[  5  23  22   3  -3  -2   2  -4  -4  -4   3  -1  -6  -4  -2  15   2  10
   3  13  -6 -12 -15 -11   1  -3  -2  -6   5  -3   5]
J:moza
[  4   2   0  -1   3   1 -10 -14  -4  12   8  -7  -5   7  -1   9  -6  -8
  -3  -4  -5  -1   4  12   2 -11  -7   5   3  -4  -2]
Y:Mam
[ -3  10   3 -15   1   4  -6  -2  -6  -1   5  -8  -2  -2   1   5  10 -13
   0  -5  -4   3  -3  17   2  -6  -7  17 -11   1  10]
Z:nol
[  2  12  22   5  -3   5   4  -9   1   3  -2  -6  -3   1   0   1   4   5
  11   3 -10  -3  -5  -2  -4 -10   0  -3  -1   2   1]
J:moza
[  4   6   1  21  -5   1   9 -11 -10  13  -2  -7  -3   4  -2  18   3   5
  -4   8  -4  -9  10 -49  -5  -6   0   4  13   7   4]
Y:Mam
[-3 15 -1 -1  3 -2 -3 -4  4 -4 -4  2 -5  7  1  4  3 -3  2  3 -9 -5 -2 13
  2 -3 10 10 -2 -2  7]
Z:Rop
[ -2  14   3  -1   3   4  -3  -1  -1   1   8  -5 -10   3  -1   7   3   1
   4   2  -8  -2   5  11  -1  -6   1   1   2  -2   5]
Z:Rop
[ 9  5  0 14  2 10 11 -8 -5  8  1 -1 -6  1 -1 34 -6  4 -3  8  4 -9  1  4
 -2 -2  6 -1  9  4 11]
Y:Mam
[ -4  24  -1 -22   6   7 -30 -17  -7   8   6  -2   1  10  -7   5   7  -5
   6 -12 -16  12  13  31   2 -13  -3  13 -14  -7  11]
Z:nol
[ -5   5  -6 -12   7   0 -12   1 -13   0  -4  -6   0  18   2  -2   2  -6
  -7  -6  -9  -1   8  15   1  -5  13   6  -4   2   2]
Z:Rop
[  6   2   3  -1  -3   2   0 -15  -2   4   7   0  -2  12  -1  14 -12   3
  -2  -6  -9  -7  -1   5   0  -7   0  -1   1  -6   7]
Y:Mam
[  2   0  -9 -11  -3 -10  -5   6   6  -1   1   3  -8   1  -9  -6   4  -5
  -1  -2  -2  -2 -12   3   1 -15  -6  -5 -13  -6   4]
H:Kosul
[ -7  -1 -11   0  -2 -13  -6  11  10 -23 -11   5  -5   6   4 -13   2 -12
   1  -2  -7  -8 -10  -6   2  -8  -5   0 -17  -8  -1]
H:zusap
[ -3  21   4 -24  -5 -14  -3 -10   7 -15   6   0  -8  -2   5  -1 -13  -2
  14   4  -1   8 -24  -5   5  -7 -20 -10 -18 -14   3]
H:zusap
[  5  13  -7  -3  -7   8   2 -24 -11  21   6  -9  -6   8  -5  17  -1  -3
   9  -3 -11   1  16  17   1 -14   1  14   0  -4   7]
Y:Mam
[  1   8  -5  -7   0  -2  -9   9   5 -14   4   7  -4  -5   3  -3 -10  -2
   6   3  -2  -5 -11   3   1  -5 -13  -3  -5 -11   1]
H:zusap
[-18  15   2 -11   7   1  -6 -11  -7   3   2  -8  -7   6   0  10   1   0
  -6  -2  -7   0   3  15   3  -5   5   5   4  -4   8]
Z:Rop
[  3  18   7   0   0   1   1  -4   4  -4   1  -4 -10   5  -1   9   3   1
  16  10 -11 -10  -2   3   4  -9  -2   1  -4  -3   3]
J:paba

[ -2   0   0   1  -4 -11   9   6 -13   1   3  -5  -4  -1   0  -1   2  -3
   8  -1   8 -13  -3   5   9 -18  -1  -6   3  -4   3]
(28):sep
[-12   2  -5   1  -9  -9   7   1 -14   0 -10  -7   2  -3   2  -4   3  -4
   7  -2   9 -11   0  10   9 -16  -6  -6   1  -1  -1]
(28):sep
[-13   0   6   1  -5 -12   9   5 -16  -2  -2 -10   1  -3   4  -5   1   8
   9   1   6 -21   7   7   5  -8   8  -7   1  -2   5]
(28):Fufe
[-18  -2   3   1 -10  -9  12  -1 -16  -2   0 -10   1  -4   3   0   7  -2
   7  -1   4 -12  -1  11   6 -17   1  -7   3  -1   2]
(32):mib
[ -9  -3  -6   1 -13  -3   1  10 -17   1  -5   0   5   0   0   1  -2  -7
   3  -4  10   6   1  10   5 -19  -7 -10   2  -5   3]
(24):Napo
[ -6   3   0  -1  -1 -16  10   3 -21   1   2 -11  -2  -2   3  -8   5  -5
  13   1  13 -24  -4  10   8 -24  -7  -6  -2  -8  -1]
(32):mib
[-13   4   5   3  -3 -10  12  -5 -11  -7  -3  -9   4   2   4   2   6   0
  10   2   3 -11  -2   5  -4  -9   2  -6  -2   0   4]
(28):Fufe
[-19   1   4   3  -5 -12   9  -3 -16  -7  -4 -10   4   2   2  -4   5  -2
   4  -3  11 -21  -2   3   9 -12   0  -7   1   1  -1]
(28):sep
[-15   3   2  11   5 -11  13  -4 -10  -1   0  -7   1  -1   3  -3   6  -2
  11   1   8 -12  -8   9   3 -12   1  -2   1  -2  -3]
(32):Tilin
[-18  -3   2   2  -4  -9  12  -1  -9   3  -4 -13  -2  -3   3  -4   4  -1
  12   4   6 -14   2  10  -3 -20   2  -4   6  -9   4]
(32):mib
[  0  -1  -3   0  42 -14   9   4 -12   0  -4  -4   4 -10   7  -4   5 -11
  -6  -1  13  -7  -4   9   9 -21 -11  -1  -6  -7  -2]
(28):guvo
[-12  -4 -12   0 -22 -10   1   6 -12   9  -8  -1   6   1   4  -1  -3 -10
  -1 -14   9  16   9  23  -1 -15 -10  -2   5  -1   5]
(24):kuf
[ -5  -4 -12  -1 -18 -10   3  10 -13   1  -8   2   7   5   3  -8  -4 -15
   3  -8  15   6  -1  16   8 -18 -18  -3   1  -5   2]
(24):Napo
[-22  -4  -5   2 -17 -10   7   2 -13   5 -11  -4   7   1   1  -1  -4 -17
   3  -9  18   0   3  15   5 -19  -9  -7   5  -4  -1]
(24):kuf
[-15  -1  -8   2 -12  -6   0   3 -10  -4 -12   3  11   2  -3  -1  -7 -12
   2 -11  20   5   4   7   3 -12 -16  -5   4  -5  -1]
(24):kuf
[-14  -5   2   0  -6 -11   5   2 -15  -2  -4  -7   1  -2   1   5   3   0
   6  -2   8 -11   1   5   1 -15   3  -8   1  -2   2]
(28):Fufe
[-13  -5  -5   0 -14  -9   1   9 -12  -1  -8  -5   4   2   0  -1  -5  -8
   2  -5   7   2   5   7   4 -10  -8  -6   6   3   5]
(24):kuf
[-12   0  -3   4  -7 -11   7   0 -16  -1  -5 -12   3   0   3  -5   3  -7
   8   2  15 -10  -8  11   8 -18  -5  -3   3  -6  -1]
(32):mib
[ -7  -3   4   2  -1 -11   1  -2 -11 -11  -1  -6   3  -3  -2  -2  -5   2
  11   0  10 -11  -2   1   8  -6  -3  -5   2   0   4]
(28):Fufe
[-15  -2   2   2  -5 -11  12  -4 -10   8   0  -7   0   3   6  -3  13   6
   9  -1   3  -5   0  12   1 -11   3  -7   0  -1   4]
(32):pirig
[ -8  -5 -12  -1 -15 -12   3   4 -15   6  -6   0   3  -1   4  -6  -7 -18
   2  -8  20   5   3  15  10 -19 -19  -4  10  -5  -2]
(24):Napo
[ -6   0  10  -1  -2 -10   7   0 -15   2   1  -8   2  -5   0  -3   6   0
  11   3  10 -19  -2   4   9 -16  -5  -2  -4  -4   1]
(32):mib
[-12   0   2   2  -6  -8   9   2 -18  -4  -7 -11   2  -2  -2  -4   3   0
  11   3   8 -16   2   7   6 -16  -3  -1  -1  -4  -1]
(32):mib
[ -2  -4  -7  -1 -13 -10   1   9 -13  -4  -5  -1   3   4  -4  -5  -3 -10
   3  -1  15  -7  -2   4  11 -20 -10  -6   3  -4   1]
(24):Napo
[-19   0   0   3  -7 -15  14  -3 -14  -1   2  -8   4  -1   4  -3   5  -3
   9  -3   8  -9  -2  12   8 -16  -5  -4   1   0  -2]
(32):Tilin
[-20   3   1   4  -4 -10  14  -6  -6  -3   0  -9   1  -1   3  -4   6  -4
  16 -13  10  -5  -2  12   8 -13   1  -2  -2  -5  -2]
(32):Tilin
[-17  -3   1   2  -5 -10   7  -2  -9 -11   0  -5   1  -2   5  -2   0  -2
   9  -5  11  -5   2  10   9  -8 -10  -1  -5   0  -5]
(32):Tilin
[-10   0   2   0  -4 -10  14  -5 -12   1   6  -7   0  -1   6  -4   7   0
  10  -1   8  -3  -6  14   2 -17   2  -4  -2   0   4]
(32):pirig
[-22  -2  -2   3 -13 -10   3   3 -12   3 -17 -11   7  -1   2   5  -6 -15
   6  -4  10  -2   1  13   8 -14 -13  -5   3  -1  -1]
(24):kuf
[ -7   3   7   1  -1 -10   8  -1 -14  -7   1 -16  -4  -1   1  -4  12   1
  11   3   6 -24  -3  -1   6  -3   5  -6  -4  -1  -1]
(28):Fufe
